Below is a small trained network, with its code and all its weights. Each question gives an input and a target symbol and asks what happens when units are switched off, that is, made to give their printed mean instead of their output.

import numpy as np


def w(rows, s, z=0):
    codes = np.array(rows[::2]) - 128.0
    scale = np.full(codes.shape[1], s)
    scale[-1] = z or s
    return codes * scale


def norm(h):
    return h / np.sqrt((h * h).mean(-1, keepdims=True) + 1e-5)


def f(y):
    return np.maximum(y, 0)


def softmax(a):
    e = np.exp(a - a.max(-1, keepdims=True))
    return e / e.sum(-1, keepdims=True)


def log_softmax(a):
    a = a - a.max(-1, keepdims=True)
    return a - np.log(np.exp(a).sum(-1, keepdims=True))


def net(x, mask):
    ids = ['ΓΘΛΞΠΨαβδεημστφ'.index(c) for c in x.split()]
    T = len(ids)
    res = E[ids] + P[:T]
    r = norm(res)
    for j in range(3):
        rows = slice(2 * j, 2 * j + 2)
        q, k, v = (r @ M[0][rows].T for M in (Q, K, V))
        z = softmax(np.where(np.tri(T) > 0, q @ k.T / 2**0.5, -1e9)) @ v
        o = O[0][rows]
        res = res + np.where(mask[j], z, o[:, -1]) @ o[:, :-1]
    y = f(norm(res) @ A[0][:, :-1].T + A[0][:, -1])
    res = res + np.where(mask[3:7], y, B[0][:, -1]) @ B[0][:, :-1]
    return log_softmax(norm(res)[-1] @ U[:, :-1].T + U[:, -1])


Q, K, V, O, A, B = {}, {}, {}, {}, {}, {}
E = w([
[103,192,119,27,189],'Γ',
[122,90,156,242,58],'Θ',
[82,85,104,154,88],'Λ',
[163,122,104,104,103],'Ξ',
[120,235,112,112,200],'Π',
[150,190,189,87,176],'Ψ',
[88,111,80,130,250],'α',
[128,168,187,151,92],'β',
[56,98,142,122,166],'δ',
[118,82,123,161,73],'ε',
[192,198,125,46,184],'η',
[133,163,148,124,155],'μ',
[113,140,115,144,55],'σ',
[162,131,153,181,159],'τ',
[137,138,180,140,172],'φ',
],0.018)
P = w([
[233,217,179,48,172],'0',
[1,62,137,226,116],'1',
[237,226,193,38,162],'2',
[5,56,137,227,111],'3',
[240,229,194,30,144],'4',
[8,55,136,227,110],'5',
[240,232,202,29,140],'6',
[7,59,140,226,110],'7',
[242,242,203,18,126],'8',
[6,59,137,224,108],'9',
[240,240,196,24,108],'10',
[4,60,135,225,107],'11',
],0.0044)
Q[0] = w([
[107,141,158,120,152],'H0',
[100,108,157,104,110],'H0',
[80,130,56,245,44],'H1',
[117,11,96,176,55],'H1',
[64,57,80,137,134],'H2',
[107,111,167,119,104],'H2',
],0.011)
K[0] = w([
[157,163,132,142,157],'H0',
[162,142,124,130,134],'H0',
[113,151,89,225,58],'H1',
[144,23,123,141,4],'H1',
[112,76,126,153,82],'H2',
[116,130,109,108,81],'H2',
],0.015)
V[0] = w([
[83,122,176,108,107],'H0',
[169,153,122,161,96],'H0',
[126,93,84,203,3],'H1',
[134,189,149,141,83],'H1',
[157,163,119,155,69],'H2',
[187,123,109,172,139],'H2',
],0.0057)
O[0] = w([
[140,159,140,118,68,173],'H0',
[132,150,178,106,146,146],'H0',
[146,155,231,41,252,1],'H1',
[128,159,148,153,129,196],'H1',
[121,86,25,163,42,143],'H2',
[171,135,126,124,91,97],'H2',
],0.0035,0.0017)
A[0] = w([
[238,199,72,200,186,138],'N0',
[97,101,202,246,106,150],'N1',
[2,148,57,166,177,110],'N2',
[196,186,161,199,168,254],'N3',
],0.0067,0.0066)
B[0] = w([
[133,161,218,254,92,184],'N0',
[211,224,122,82,173,211],'N1',
[193,58,163,143,10,172],'N2',
[69,52,44,69,136,255],'N3',
],0.0072,0.0086)
U = w([
[52,125,43,43,54,104],'Γ',
[176,134,170,219,122,182],'Θ',
[134,61,186,148,36,152],'Λ',
[183,43,113,33,150,132],'Ξ',
[18,148,126,191,78,188],'Π',
[34,147,17,34,203,92],'Ψ',
[96,56,31,137,154,242],'α',
[80,217,241,86,173,98],'β',
[25,91,221,114,147,223],'δ',
[253,127,239,124,124,52],'ε',
[102,224,10,160,147,105],'η',
[225,106,23,121,53,52],'μ',
[141,228,211,123,16,1],'σ',
[124,121,146,146,253,203],'τ',
[219,151,39,75,182,118],'φ',
],0.012,0.0054)

Each question gives the input, a string of symbols that net reads in full, and the target symbol t.
The units are the heads (2 rows each of Q, K, V and O) and the neurons (one row each of A and B). Each row of codes is followed by its name. A weight is (code - 128) times the scale printed after its matrix; where a second scale follows, it is the last column's (O, A, B and U).
mask holds one flag per unit, heads first, then neurons. A switched-off unit (its flag False) gives its mean, the last column of its rows in O or B, instead of its output. The means were averaged over made-up inputs and are rounded, as every weight is.
A unit's drop is (log p(t) with every unit on - log p(t) with that unit switched off) / (log p(t) with every unit on - log p(t) with every unit switched off).
The circuit of an input: a set's keep is (log p(t) with only the set's units on - log p(t) with every unit switched off) / (log p(t) with every unit on - log p(t) with every unit switched off). Starting from all 7 units, units are removed one at a time, each time the one whose removal leaves the highest keep (on an exact tie, the one counted first), for as long as the keep stays at least 0.8.
units of the circuit, in order: the units of the circuit, biggest drop first
unit that matters most: the unit with the biggest drop
heads that matter: for each layer, one digit per head in row order, 1 if its drop is at least 0.15 and else 0, layers parted by /
drop of u: that unit's drop, to one decimal
input φ η Γ β, target β: units of the circuit, in order	(N1 H1 N2)
input Θ μ Θ σ α μ Π β α ε α Π, target Π: units of the circuit, in order	(N1 N2)
input η σ σ σ δ δ η Ξ τ, target Θ: heads that matter	000
input η Ξ τ, target Θ: heads that matter	010
input Λ τ ε Θ φ, target τ: units of the circuit, in order	(N2 N0 N3 H1)
input Ψ μ Ξ Λ α β η δ σ, target Γ: heads that matter	010
input τ Θ Λ Ψ α φ, target φ: heads that matter	010
input Π σ μ Π φ Π Γ τ, target τ: units of the circuit, in order	(H1 N3)
input τ μ β η τ η Θ μ, target μ: heads that matter	010
input Ξ Ξ μ ε Ψ Ξ, target Ξ: unit that matters most	H1
input Ψ μ β Γ, target Γ: drop of H1	0.6
input δ Ψ Ψ φ Θ η Λ Θ σ η δ Ξ, target Ξ: drop of N2	0.2
input σ β Ψ η Π τ μ Γ ε, target Ξ: drop of N2	0.1
input τ σ α δ δ η η σ Π, target η: unit that matters most	H1
